Here is a tiny trained network, its code and every weight. The questions are about switching its units off for an input and a class, where a switched-off unit gives its printed mean instead of its output.

import numpy as np


def w(rows, s, z=0):
    codes = np.array(rows[::2]) - 128.0
    scale = np.full(codes.shape[1], s)
    scale[-1] = z or s
    return codes * scale


def f(y):
    return np.maximum(y, 0)


def log_softmax(a):
    a = a - a.max(-1, keepdims=True)
    return a - np.log(np.exp(a).sum(-1, keepdims=True))


def net(x, mask):
    res = np.array(x, float).reshape(1, 6) / 4 @ E
    y = f(res @ A[0][:, :-1].T + A[0][:, -1])
    res = res + np.where(mask, y, B[0][:, -1]) @ B[0][:, :-1]
    return log_softmax(res[-1] @ U[:, :-1].T + U[:, -1])


A, B = {}, {}
E = w([
[212,71,179,108,211,217,83],'x0',
[23,193,130,166,168,167,12],'x1',
[54,44,77,254,174,145,163],'x2',
[160,90,176,146,129,48,66],'x3',
[199,175,48,207,119,130,96],'x4',
[125,133,121,129,127,138,132],'x5',
],0.0081)
A[0] = w([
[181,255,147,13,57,136,87,137],'neuron 1',
[162,83,166,102,169,221,89,72],'neuron 2',
[64,206,87,143,18,45,164,52],'neuron 3',
[51,136,60,86,58,63,109,94],'neuron 4',
[197,176,69,189,147,68,41,254],'neuron 5',
[64,34,47,189,241,72,151,49],'neuron 6',
[79,128,175,134,149,96,47,124],'neuron 7',
[18,64,227,44,171,88,136,192],'neuron 8',
[168,46,109,130,109,62,244,71],'neuron 9',
[99,204,68,168,193,133,57,104],'neuron 10',
[43,142,97,103,124,171,47,40],'neuron 11',
[51,156,130,137,4,38,156,132],'neuron 12',
[37,224,155,126,185,172,96,78],'neuron 13',
[69,166,174,180,177,111,52,47],'neuron 14',
[156,192,162,55,101,89,81,61],'neuron 15',
],0.0066,0.0044)
B[0] = w([
[32,117,135,174,169,68,183,254],'neuron 1',
[140,142,151,160,177,196,17,202],'neuron 2',
[160,126,183,137,129,179,2,223],'neuron 3',
[178,158,138,134,187,178,61,196],'neuron 4',
[117,92,32,109,101,111,145,245],'neuron 5',
[49,216,197,160,169,85,154,224],'neuron 6',
[169,124,142,79,56,141,193,187],'neuron 7',
[66,24,5,98,115,126,95,254],'neuron 8',
[176,109,194,103,96,139,171,230],'neuron 9',
[110,70,145,108,83,151,162,204],'neuron 10',
[176,143,176,119,66,123,156,180],'neuron 11',
[172,177,123,86,158,180,66,234],'neuron 12',
[195,81,159,108,66,124,207,207],'neuron 13',
[185,144,192,98,87,115,153,184],'neuron 14',
[67,154,162,200,155,83,146,187],'neuron 15',
],0.0081,0.0072)
U = w([
[196,115,206,82,54,123,193,45],'0',
[159,142,164,121,201,183,31,53],'1',
[43,163,179,174,184,69,168,46],'2',
[127,116,90,103,121,122,132,254],'3',
[107,82,6,88,101,117,123,129],'4',
[130,118,101,103,120,126,135,212],'5',
],0.011,0.0062)

Each question gives the input, the list of numbers given to net, and the class t.
The units are the neurons (one row each of A and B). Each row of codes is followed by its name. A weight is (code - 128) times the scale printed after its matrix; where a second scale follows, it is the last column's (A, B and U).
mask holds one flag per neuron, in row order. A switched-off neuron (its flag False) gives its mean, the last column of its row in B, instead of its output. The means were averaged over made-up inputs and are rounded, as every weight is.
A unit's drop is (log p(t) with every unit on - log p(t) with that unit switched off) / (log p(t) with every unit on - log p(t) with every unit switched off).
The circuit of an input: a set's keep is (log p(t) with only the set's units on - log p(t) with every unit switched off) / (log p(t) with every unit on - log p(t) with every unit switched off). Starting from the 12 units with the biggest drops (on a tie, the unit counted first), units are removed one at a time, each time the one whose removal leaves the highest keep (on an exact tie, the one counted first), for as long as the keep stays at least 0.8.
units of the circuit, in order: the units of the circuit, biggest drop first
most important unit: the unit with the biggest drop
k most important neurons: the k neurons with the biggest drops, biggest first
drop when u is switched off: that unit's drop, to one decimal
input [0,3,8,7,8,-6], class 2: most important unit => neuron 6
input [-6,-1,-1,3,-2,-6], class 1: units of the circuit, in order => neuron 3; neuron 12
input [-6,0,-7,6,-3,-5], class 2: 3 most important neurons => neuron 1; neuron 15; neuron 2
input [-6,-7,-7,-8,6,-7], class 5: units of the circuit, in order => neuron 1; neuron 3
input [-2,6,-6,6,4,5], class 0: units of the circuit, in order => neuron 7; neuron 14
input [-8,8,-5,-2,6,-1], class 0: 3 most important neurons => neuron 13; neuron 10; neuron 11
input [1,-6,7,3,-5,-7], class 2: 2 most important neurons => neuron 6; neuron 13
input [7,-4,-8,-6,4,-4], class 2: units of the circuit, in order => neuron 1; neuron 15
input [-8,5,1,-8,-7,4], class 1: 4 most important neurons => neuron 3; neuron 4; neuron 12; neuron 5
input [-4,7,-5,-5,5,5], class 0: units of the circuit, in order => neuron 13; neuron 11
input [5,4,2,0,-8,7], class 4: 2 most important neurons => neuron 8; neuron 3
input [-6,2,-8,0,-2,3], class 2: 2 most important neurons => neuron 1; neuron 15
input [-1,-2,0,3,3,0], class 4: 2 most important neurons => neuron 5; neuron 6
input [0,4,7,6,6,6], class 2: units of the circuit, in order => neuron 6
input [-4,7,0,6,-4,4], class 0: 3 most important neurons => neuron 14; neuron 7; neuron 13
input [1,5,1,1,2,-4], class 0: 2 most important neurons => neuron 8; neuron 14
input [2,-8,5,-8,4,-2], class 0: 2 most important neurons => neuron 9; neuron 8
input [-8,1,-5,-2,-1,-5], class 1: 2 most important neurons => neuron 3; neuron 12
input [-1,1,-3,-5,-7,-1], class 4: 2 most important neurons => neuron 8; neuron 6
input [4,4,-7,2,6,-8], class 3: most important unit => neuron 5
input [-4,1,-4,1,-7,4], class 4: 2 most important neurons => neuron 8; neuron 6
input [-5,0,1,2,-7,-4], class 4: drop when neuron 8 is switched off => 1.5
input [6,3,7,-1,5,4], class 2: drop when neuron 2 is switched off => -0.1
input [-6,-5,-5,8,-3,7], class 5: drop when neuron 8 is switched off => 0.3
